teme: [130 117 127 131 107  92]
daz: [148 101 164 160 106 121]
ludo: [145 115 124 134  88 108]
Fol: [158  97  71 158  71 109]
raro: [104 155 107 106 178 155]
Soviv: [146 102 133 141  84  94]
difif: [119 125 100 116 125 104]
bifu: [170 115 124 133  88 107]
dus: [166 106 146 157  57 102]
rol: [121 134  98 106 122 121]
dobof: [ 88 167  88  89 194 158]
howmany Fol: [159] : 0
after: [122] : [121]
rest: [101 164 160 106] : [121]
rest: [115 124 134  88] : [108]
size: [146 102 133 141  84  94] : 6

Zabi: [114 120 139 105 113 127]
Zus: [181 161  83 217 187 113]
laba: [117 127 122 120 128 115]
gup: [137 141  92 146 148 118]
dolu: [125 124 132 122 122 130]
dof: [122 132 129 128 120 121]
buso: [114 120 139 105 113 132]
mepul: [124 126 128 126 128 125]
Vutez: [126 142  92 146 154  89]
rest: [126 142] : [ 92 146 154  89]
q: [124 132] : dolu
rest: [142  92 146] : [154  89]
q: [137 141  92 146 148 118] : gup
size: [126 142] : 2

lov: [91 91 92 74]
zofa: [149  71  76  75]
kaz: [139  71 180  75]
after: [92] : [74]
q: [76 75] : zofa
size: [149  71  76  75] : 4
after: [139] : [71]
q: [71 76] : zofa
howmany lov: [91] : 2

gog: [143 112 143 112  95 143 143 143 112 112]
zitem: [105 129 152 127  95 145 115 111  90 209]
Daroz: [105 129 152 127  95 113 115 111  90 209]
rest: [127  95 113] : [115 111  90 209]
size: [143 112 143] : 3
size: [105 129 152 127  95 145] : 6
rest: [ 95 145 115] : [111  90 209]
q: [127  95 113] : Daroz
howmany gog: [112] : 4
size: [105 129 152 127  95] : 5

pas: [104 156  99 100 156  98 107  99 156 155 155 107 101 102  99 154 152  99
 130  99 142 154 154 101 110 106 127 100 132  99 103 100 110  98 103  98
 103 105  99 100  99 101 142 101  99  96 153 137 153]
lopas: [141  95 151 145  96 150 138 151  95  95  96 135 145 146 147 100 100 150
 101 149 113  97  97 146 133 152 145 153  99 149 143 148 126 150 143 149
 142 139 151 148 148 147 113 143 152 154  99 118  99]
zizo: [119 140 114 115 140 114 121 114 140 139 139 121 117 117 115 138 136 115
 131 114 129 138 138 116 123 118 117 114 135 114 118 116 122 114 118 114
 118 119 114 116 114 116 129 117 114 111 137 126 137]
Fela: [142  98 151 146  99 150 140 151  98  98  99 137 145 146 148 102 102 150
 106 150 114 100 100 147 135 150 146 153 104 149 144 149 130 150 144 149
 143 141 151 148 148 147 114 144 152 154 102 119 102]
Sudu: [121 137 129 145 115 112 113 114 128 135 147 112 108 108 106 146 143 106
 130 105 135 146 145 108 115 111 109 106 132 105 109 107 115 105 110 105
 109 111 105 107 105 107 135 108 106 103 145 131 145]
bom: [118 142 111 113 142 111 120 112 141 140 140 119 114 115 113 139 136 112
 132 112 127 139 139 114 122 116 116 112 135 112 116 113 121 111 117 111
 116 118 111 114 112 114 127 115 112 108 138 123 138]
bevo: [133 125 132 135 124 133 131 132 125 126 125 133 132 131 134 124 126 132
 137 133 126 126 126 132 131 127 131 130 134 134 133 132 136 133 131 134
 132 132 132 132 135 132 126 133 131 134 125 128 125]
Kan: [186  77 155 102  98 107 101 107  99 100 155 156 156  99 188  67  80 177
 193 185  80  80  82 181 181 132 180 159 181 187 186 179 206 182 179 187
 188 188 177 180 192 181  80 191 172 178  75  87  75]
fur: [126 117 143 121 121 137 129 145 115 112 114 114 128 135 130 131 116 142
  48 134 129 114 112 134 120 181 135 160  63 132 129 139  83 138 134 131
 123 120 143 138 125 136 129 120 149 141 121 129 121]
q: [141  95 151 145  96 150 138 151  95  95  96 135 145 146 147 100 100 150
 101 149 113  97  97 146 133 152 145 153  99 149 143 148 126 150 143 149
 142 139 151 148 148 147 113 143 152 154  99 118  99] : lopas
q: [ 99 100 156  98 107  99 156 155 155 107 101 102] : pas
q: [108 106 146 143 106 130 105 135 146 145 108] : Sudu
size: [121 137 129 145 115 112 113 114] : 8
q: [121 137 129 145 115 112 114 114 128 135] : fur
q: [108 108 106 146 143] : Sudu
after: [172] : [178]

mise: [ 93  78 144 151 153 102 102 163 100 140 127 185 121 107 128 126 170 165
 129 142  98 165 154 153 110]
bis: [165 163 101 153 157  96 103 153  93 135 123 185 116 106 123 122 173 182
 135 144  94 163 143 153 108]
sas: [ 82  91 154 165 163 100 114 144  83 139 118 176 111 133 115 122 164 193
 127 125 105 178 148 148 107]
q: [165 163 100] : sas
after: [164] : [193]
after: [105] : [178]

nebi: [136 137 117 133 194 137 133 118 128 122 137 137 132 128 128]
kiz: [194 137 133 118 128 122 138 137 132 128 148 124 139 125 125]
gugol: [125 120 128 126 189 133 127 107 132 126 132 124 128 139 134]
Nunin: [130 133 128 131  42 126 142 142 128 135 132 134 121 137 127]
Gaz: [123 138 121 128 197 129 123 127 116 131 127 138 127 133 121]
Sepu: [139 146 121 125 183 101 146 158 130 144 129 129 114 123 118]
novu: [121 108 147 123 102 134 115 146 123 129 110 106 137 122 147]
suf: [128 120 131 130 160 130 127 110 128 122 148 121 127 126 141]
zasu: [129 133 117 131 159 122 133 125 124 137 143 144 127 129 110]
loke: [130 139 118 134  86 125 120 123 123 113 142 139 125 127 113]
howmany Gaz: [126] : 0
rest: [130 139] : [118 134  86 125 120 123 123 113 142 139 125 127 113]
size: [123 138 121 128 197 129 123 127 116 131] : 10
q: [194 137 133 118 128 122 137 137 132] : nebi

